Below is a small trained network, with its code and all its weights. Each question gives an input and a class and asks what happens when units are switched off, that is, made to give their printed mean instead of their output.

import numpy as np


def w(rows, s, z=0):
    codes = np.array(rows[::2]) - 128.0
    scale = np.full(codes.shape[1], s)
    scale[-1] = z or s
    return codes * scale


def norm(h):
    return h / np.sqrt((h * h).mean(-1, keepdims=True) + 1e-5)


def f(y):
    return y / 2 * (1 + np.tanh(0.7978845608 * (y + 0.044715 * y**3)))


def log_softmax(a):
    a = a - a.max(-1, keepdims=True)
    return a - np.log(np.exp(a).sum(-1, keepdims=True))


def net(x, mask):
    res = np.array(x, float).reshape(1, 2) / 4 @ E
    u = 0
    for l in range(4):
        y = f(norm(res) @ A[l][:, :-1].T + A[l][:, -1])
        res = res + np.where(mask[u : u + 4], y, B[l][:, -1]) @ B[l][:, :-1]
        u += 4
    return log_softmax(norm(res)[-1] @ U[:, :-1].T + U[:, -1])


A, B = {}, {}
E = w([
[214,196,103,177,234,173,193,252,78,208,34,57],'x0',
[180,140,66,200,198,31,119,15,226,226,183,154],'x1',
],0.0016)
A[0] = w([
[107,126,223,39,65,181,155,198,35,84,74,98,147],'0.n0',
[74,44,128,122,84,80,22,71,158,84,161,229,252],'0.n1',
[140,119,129,102,125,101,153,97,89,140,134,90,127],'0.n2',
[182,106,95,182,164,108,118,51,250,203,138,169,28],'0.n3',
],0.0018,0.0012)
B[0] = w([
[249,159,142,88,143,109,155,72,133,210,209,161,251],'0.n0',
[170,162,113,168,242,168,159,188,119,176,55,122,243],'0.n1',
[144,141,100,122,142,120,101,141,129,99,137,129,128],'0.n2',
[129,85,211,145,41,176,211,163,63,144,224,124,171],'0.n3',
],0.0022,0.0024)
A[1] = w([
[141,141,72,201,166,24,116,73,215,164,117,79,72],'1.n0',
[97,134,169,100,59,172,113,207,57,57,76,100,2],'1.n1',
[72,78,159,183,137,173,206,177,122,147,146,102,151],'1.n2',
[6,104,133,120,81,71,44,91,161,59,139,181,40],'1.n3',
],0.0024,0.00081)
B[1] = w([
[157,132,126,66,63,95,128,137,50,96,162,175,254],'1.n0',
[176,136,102,115,88,3,152,57,88,167,223,176,202],'1.n1',
[114,175,80,146,103,120,46,91,92,87,93,146,171],'1.n2',
[78,98,81,144,163,171,158,211,150,129,100,15,168],'1.n3',
],0.0033,0.0013)
A[2] = w([
[141,160,104,146,98,161,39,116,50,56,92,174,252],'2.n0',
[167,154,207,78,187,176,169,160,140,205,101,139,253],'2.n1',
[1,57,134,80,88,125,87,94,216,45,112,124,51],'2.n2',
[83,103,152,98,88,142,79,98,188,119,180,134,95],'2.n3',
],0.0026,0.00055)
B[2] = w([
[85,87,139,102,172,154,128,112,254,59,121,128,154],'2.n0',
[27,102,109,175,112,113,89,91,191,78,132,142,255],'2.n1',
[47,149,132,176,203,213,178,219,88,133,53,69,162],'2.n2',
[163,184,72,143,185,121,194,194,102,105,106,85,135],'2.n3',
],0.0029,0.0024)
A[3] = w([
[94,44,98,107,146,114,136,93,235,55,154,167,250],'3.n0',
[121,115,185,4,61,178,122,174,85,50,94,119,110],'3.n1',
[140,167,94,169,207,131,126,201,129,159,3,90,82],'3.n2',
[87,89,145,56,99,134,110,82,93,122,182,159,1],'3.n3',
],0.003,0.0006)
B[3] = w([
[139,186,175,108,97,154,97,168,128,114,58,127,198],'3.n0',
[221,159,63,219,123,3,111,43,169,235,192,209,174],'3.n1',
[10,60,141,90,148,201,193,171,125,47,162,76,252],'3.n2',
[115,99,73,188,195,142,179,195,105,139,123,94,158],'3.n3',
],0.0033,0.0028)
U = w([
[193,140,109,131,120,57,136,102,111,170,164,171,140],'0',
[59,100,121,131,162,186,158,165,121,94,125,69,136],'1',
[135,169,191,115,91,153,29,123,200,87,48,150,132],'2',
[128,22,152,57,62,67,16,75,119,172,67,4,5],'3',
[121,30,160,58,67,64,21,70,114,166,69,11,5],'4',
[127,22,156,58,77,69,14,75,116,165,70,19,15],'5',
[128,27,143,50,68,77,22,65,120,166,66,17,18],'6',
],0.014,0.016)

Each question gives the input, the list of numbers given to net, and the class t.
The units are the neurons (one row each of A and B). Each row of codes is followed by its name. A weight is (code - 128) times the scale printed after its matrix; where a second scale follows, it is the last column's (A, B and U).
mask holds one flag per neuron, layer by layer. A switched-off neuron (its flag False) gives its mean, the last column of its row in B, instead of its output. The means were averaged over made-up inputs and are rounded, as every weight is.
A unit's drop is (log p(t) with every unit on - log p(t) with that unit switched off) / (log p(t) with every unit on - log p(t) with every unit switched off).
The circuit of an input: a set's keep is (log p(t) with only the set's units on - log p(t) with every unit switched off) / (log p(t) with every unit on - log p(t) with every unit switched off). Starting from the 12 units with the biggest drops (on a tie, the unit counted first), units are removed one at a time, each time the one whose removal leaves the highest keep (on an exact tie, the one counted first), for as long as the keep stays at least 0.8.
units of the circuit, in order: the units of the circuit, biggest drop first
unit that matters most: the unit with the biggest drop
top k neurons: the k neurons with the biggest drops, biggest first
top k neurons in layer l: the k neurons of layer l with the biggest drops, biggest first
drop of u: that unit's drop, to one decimal
input [-8,6], class 1: unit that matters most -> 0.n0
input [-2,3], class 2: top 2 neurons -> [0.n1; 0.n0]
input [7,5], class 1: top 3 neurons -> [1.n1; 0.n0; 3.n2]
input [1,2], class 2: top 3 neurons -> [0.n3; 0.n0; 1.n2]
input [1,0], class 2: top 2 neurons -> [1.n1; 3.n0]
input [-4,-4], class 0: top 2 neurons -> [0.n1; 1.n1]
input [1,-1], class 2: top 2 neurons -> [1.n1; 2.n1]
input [3,-2], class 2: top 3 neurons -> [0.n1; 2.n1; 1.n0]
input [-5,4], class 1: top 3 neurons -> [0.n0; 1.n1; 1.n3]
input [6,5], class 1: top 2 neurons -> [1.n1; 0.n0]
input [7,-8], class 0: top 2 neurons -> [0.n1; 3.n1]
input [-1,3], class 2: top 2 neurons -> [0.n0; 1.n1]
input [6,4], class 1: top 2 neurons -> [1.n1; 0.n0]
input [-7,-4], class 1: units of the circuit, in order -> [2.n2]
input [3,-4], class 0: top 2 neurons -> [0.n1; 3.n2]
input [5,-5], class 0: top 2 neurons -> [0.n1; 2.n2]
input [0,-3], class 2: top 2 neurons in layer 1 -> [1.n0; 1.n1]
input [1,3], class 2: top 2 neurons in layer 0 -> [0.n0; 0.n3]
input [-7,6], class 1: top 2 neurons in layer 1 -> [1.n3; 1.n1]
input [-5,-8], class 0: unit that matters most -> 3.n1
input [0,-2], class 2: drop of 2.n1 -> 0.7
input [-8,3], class 1: drop of 0.n1 -> 0.0
input [1,-3], class 2: drop of 2.n1 -> 1.2
